Below are the code and all the weights of a small trained network. Each question names an input and a class and asks about switching units off, where a switched-off unit gives its printed mean instead of its output.

import numpy as np


def w(rows, s, z=0):
    codes = np.array(rows[::2]) - 128.0
    scale = np.full(codes.shape[1], s)
    scale[-1] = z or s
    return codes * scale


def norm(h):
    return h / np.sqrt((h * h).mean(-1, keepdims=True) + 1e-5)


def f(y):
    return y / 2 * (1 + np.tanh(0.7978845608 * (y + 0.044715 * y**3)))


def log_softmax(a):
    a = a - a.max(-1, keepdims=True)
    return a - np.log(np.exp(a).sum(-1, keepdims=True))


def net(x, mask):
    res = np.array(x, float).reshape(1, 5) / 4 @ E
    u = 0
    for l in range(3):
        y = f(norm(res) @ A[l][:, :-1].T + A[l][:, -1])
        res = res + np.where(mask[u : u + 6], y, B[l][:, -1]) @ B[l][:, :-1]
        u += 6
    return log_softmax(norm(res)[-1] @ U[:, :-1].T + U[:, -1])


A, B = {}, {}
E = w([
[106,179,229,186,76,86,90],'x0',
[159,149,162,149,203,153,208],'x1',
[146,49,163,118,178,126,44],'x2',
[19,143,135,69,121,211,171],'x3',
[160,115,103,152,130,127,254],'x4',
],0.0079)
A[0] = w([
[83,152,165,170,58,180,234,20],'L0N0',
[164,101,13,132,190,65,83,32],'L0N1',
[158,36,59,172,181,124,81,17],'L0N2',
[181,137,150,147,41,75,93,25],'L0N3',
[162,114,150,143,94,2,176,5],'L0N4',
[189,122,108,133,84,168,222,100],'L0N5',
],0.0086,0.0022)
B[0] = w([
[155,78,66,128,183,112,150,254],'L0N0',
[228,130,77,131,95,169,135,207],'L0N1',
[220,119,117,76,144,115,114,198],'L0N2',
[54,135,156,187,89,140,96,216],'L0N3',
[133,171,93,156,89,156,44,196],'L0N4',
[106,124,60,126,251,111,177,219],'L0N5',
],0.011,0.0044)
A[1] = w([
[196,48,218,86,180,167,213,146],'L1N0',
[188,230,164,177,88,59,91,254],'L1N1',
[123,97,122,70,122,178,115,201],'L1N2',
[20,129,32,69,125,144,205,169],'L1N3',
[130,229,163,164,222,146,233,128],'L1N4',
[182,197,78,253,167,17,155,32],'L1N5',
],0.0067,0.004)
B[1] = w([
[117,64,152,169,112,2,131,195],'L1N0',
[167,201,174,200,134,124,120,247],'L1N1',
[137,95,171,147,41,146,171,180],'L1N2',
[145,137,151,112,67,167,189,255],'L1N3',
[14,97,49,91,206,98,185,222],'L1N4',
[143,118,116,129,139,237,74,187],'L1N5',
],0.0099,0.0056)
A[2] = w([
[145,126,235,132,136,36,64,194],'L2N0',
[208,143,86,83,102,170,88,167],'L2N1',
[116,43,207,131,155,109,104,201],'L2N2',
[216,111,113,64,141,200,101,121],'L2N3',
[171,77,95,255,97,110,177,219],'L2N4',
[80,126,104,100,53,126,136,2],'L2N5',
],0.0085,0.0051)
B[2] = w([
[130,212,164,239,68,64,187,224],'L2N0',
[133,86,49,215,35,52,129,194],'L2N1',
[165,188,140,183,55,128,229,179],'L2N2',
[222,122,69,184,123,36,37,173],'L2N3',
[2,181,151,163,115,138,25,255],'L2N4',
[103,148,117,87,65,177,228,127],'L2N5',
],0.0082,0.0064)
U = w([
[220,64,35,176,66,62,55,170],'0',
[57,39,42,93,203,80,220,222],'1',
[94,146,137,154,187,178,49,67],'2',
[167,129,220,6,189,118,42,2],'3',
[171,124,229,29,191,126,53,2],'4',
[119,204,228,248,39,105,58,211],'5',
[33,81,186,55,34,212,185,156],'6',
],0.012,0.0079)

Each question gives the input, the list of numbers given to net, and the class t.
The units are the neurons (one row each of A and B). Each row of codes is followed by its name. A weight is (code - 128) times the scale printed after its matrix; where a second scale follows, it is the last column's (A, B and U).
mask holds one flag per neuron, layer by layer. A switched-off neuron (its flag False) gives its mean, the last column of its row in B, instead of its output. The means were averaged over made-up inputs and are rounded, as every weight is.
A unit's drop is (log p(t) with every unit on - log p(t) with that unit switched off) / (log p(t) with every unit on - log p(t) with every unit switched off).
The circuit of an input: a set's keep is (log p(t) with only the set's units on - log p(t) with every unit switched off) / (log p(t) with every unit on - log p(t) with every unit switched off). Starting from the 12 units with the biggest drops (on a tie, the unit counted first), units are removed one at a time, each time the one whose removal leaves the highest keep (on an exact tie, the one counted first), for as long as the keep stays at least 0.8.
circuit, biggest first: the units of the circuit, biggest drop first
top k neurons: the k neurons with the biggest drops, biggest first
k most important neurons of layer l: the k neurons of layer l with the biggest drops, biggest first
drop when u is switched off: that unit's drop, to one decimal
input [-3,1,-3,1,-8], class 0: top 2 neurons => [L1N4; L0N3]
input [-7,8,0,5,-8], class 6: 2 most important neurons of layer 0 => [L0N5; L0N0]
input [4,-7,-5,2,6], class 1: circuit, biggest first => [L0N0]
input [-3,8,6,-2,-2], class 5: top 3 neurons => [L1N0; L0N5; L0N0]
input [4,-7,7,5,7], class 6: top 2 neurons => [L1N1; L0N2]
input [8,6,-3,6,-6], class 1: circuit, biggest first => [L1N4; L0N0]
input [2,0,5,7,3], class 6: top 4 neurons => [L1N1; L0N2; L1N3; L0N5]
input [3,6,-5,-4,3], class 1: top 2 neurons => [L1N4; L0N5]
input [1,-8,-8,-2,8], class 1: top 2 neurons => [L0N5; L0N0]
input [0,-5,0,-8,5], class 5: top 2 neurons => [L0N3; L1N1]
input [-6,1,7,1,6], class 0: top 4 neurons => [L0N2; L0N1; L1N4; L2N3]
input [5,-8,0,4,5], class 6: top 2 neurons => [L0N0; L1N1]
input [1,7,0,7,-6], class 6: top 2 neurons => [L0N5; L1N2]
input [1,-6,1,-4,4], class 5: top 2 neurons => [L0N3; L1N1]
input [-8,1,-3,7,-3], class 6: circuit, biggest first => [L1N3]
input [-3,-2,-7,0,-6], class 6: 3 most important neurons of layer 0 => [L0N4; L0N2; L0N1]
input [4,-1,-5,8,-1], class 6: top 2 neurons => [L1N3; L0N5]
input [6,2,-2,3,-1], class 1: top 2 neurons => [L0N0; L1N4]
input [7,-2,-6,0,8], class 1: 2 most important neurons of layer 0 => [L0N5; L0N0]
input [0,1,-6,3,-4], class 6: 2 most important neurons of layer 0 => [L0N5; L0N2]
input [-3,-5,-8,0,-2], class 6: drop when L1N3 is switched off => 0.2
